Each row has a name. After each piece below comes the name of the row it's from, unless a question asks for something else. Each question is about the rows just above it.

[ 2.37 -1.79 -1.94 -4.31 -1.19 -0.40  0.01 -1.43 -0.40  1.29  1.86] -> Sarot
[ 2.61  1.26  0.66  2.71  6.31 -0.77  2.52 -1.15  1.26  1.26  1.33] -> bino
[-1.52  0.40  0.56  0.83  0.24  1.46 -0.61 -1.70 -2.55 -0.63 -1.74] -> Lere
[ 0.47 -1.57 -1.34 -3.62  2.96 -0.58 -0.77 -2.25  0.80 -0.04  0.47] -> nerem
[-3.07  0.15  1.20  3.78 -5.12 -2.25 -3.70  1.22  1.25 -2.71 -0.20] -> zud
[ 1.50 -3.83 -0.30  4.41  1.35  1.12  4.58 -1.01 -1.15 -0.33  0.40] -> vumom
[ 0.47 -1.57 -1.34  1.58  2.96 -0.58 -0.77 -2.25  0.80 -0.04  0.47] -> bozi
[-1.71  2.16  1.41 -1.11 -9.18 -0.29 -0.85 -1.06  0.39  6.31 -0.14] -> Tubor
Which row holds [-1.71  2.16  1.41 -1.11 -9.18 -0.29 -0.85 -1.06  0.39  6.31 -0.14]? : Tubor
The value that bino holds more than once: : [1.26]
Shared by bino and Tubor: : [6.31]
Repeated in Sarot: : [-0.40]
q: [ 0.47 -1.57 -1.34 -3.62  2.96 -0.58 -0.77 -2.25  0.80 -0.04  0.47] : nerem
q: [-1.52  0.40  0.56  0.83  0.24  1.46 -0.61 -1.70 -2.55 -0.63 -1.74] : Lere

[-6.09 -6.09 -0.67  4.86] -> tul
[-6.08 -6.09 -0.67  4.99] -> gul
[ 9.49 -4.80  2.15  8.59] -> nir
q: [ 9.49 -4.80  2.15  8.59] : nir
Which row holds [-6.08 -6.09 -0.67  4.99]? : gul

[-1.53  8.44  1.24 -5.21  6.27 -4.48 -4.48  4.40] = zube
[-4.53  0.97 -1.19  9.18 -4.14  5.52 -3.69 -2.72] = pibad
[ 2.41  1.14  4.76 -3.17 -5.30  5.85  5.90  4.07] = bam
[ 2.41  1.14  4.76 -3.17 -3.18 -4.66  6.84  4.40] = veve
[-1.53  8.44  1.24 -5.21  6.27 -4.48  3.00  2.86] = paf
Repeated in zube: : [-4.48]
q: [-1.53  8.44  1.24 -5.21  6.27 -4.48 -4.48  4.40] : zube

[-4.25 -2.10  3.64 -2.11 -2.73  6.63  7.65 -2.10 -1.47  0.58  3.09  0.58
  1.22 -7.76  0.58  4.80 -5.86  6.12 -4.80  6.18  1.23  0.58]  bifeg
[-4.26 -1.58  0.73  1.42 -3.85  3.06  3.41 -4.66  0.82  1.94  2.53 -7.48
 -2.08  5.48 -1.30 -0.19 -4.07  3.08 -3.29  5.22  3.58  1.34]  Pozos
[-3.79  0.12 -0.41  0.52 -6.37  3.61  2.13 -2.11 -0.89  0.08  5.48 -4.71
 -2.07 -7.83 -0.51  0.36 -3.29  1.63 -4.05  2.13  2.81  3.70]  gudoz
[-2.52 -1.86 -0.25 -2.01 -4.34  5.58  2.09 -4.65  1.60  0.30  4.09 -7.58
 -1.77 -7.27 -0.93 -0.09 -4.77  4.64 -4.05  4.90  4.75  3.25]  zopu
The row with [-3.79  0.12 -0.41  0.52 -6.37  3.61  2.13 -2.11 -0.89  0.08  5.48 -4.71
 -2.07 -7.83 -0.51  0.36 -3.29  1.63 -4.05  2.13  2.81  3.70] is : gudoz
The value that gudoz holds more than once: : [2.13]
Shared by bifeg and gudoz: : [-2.11]

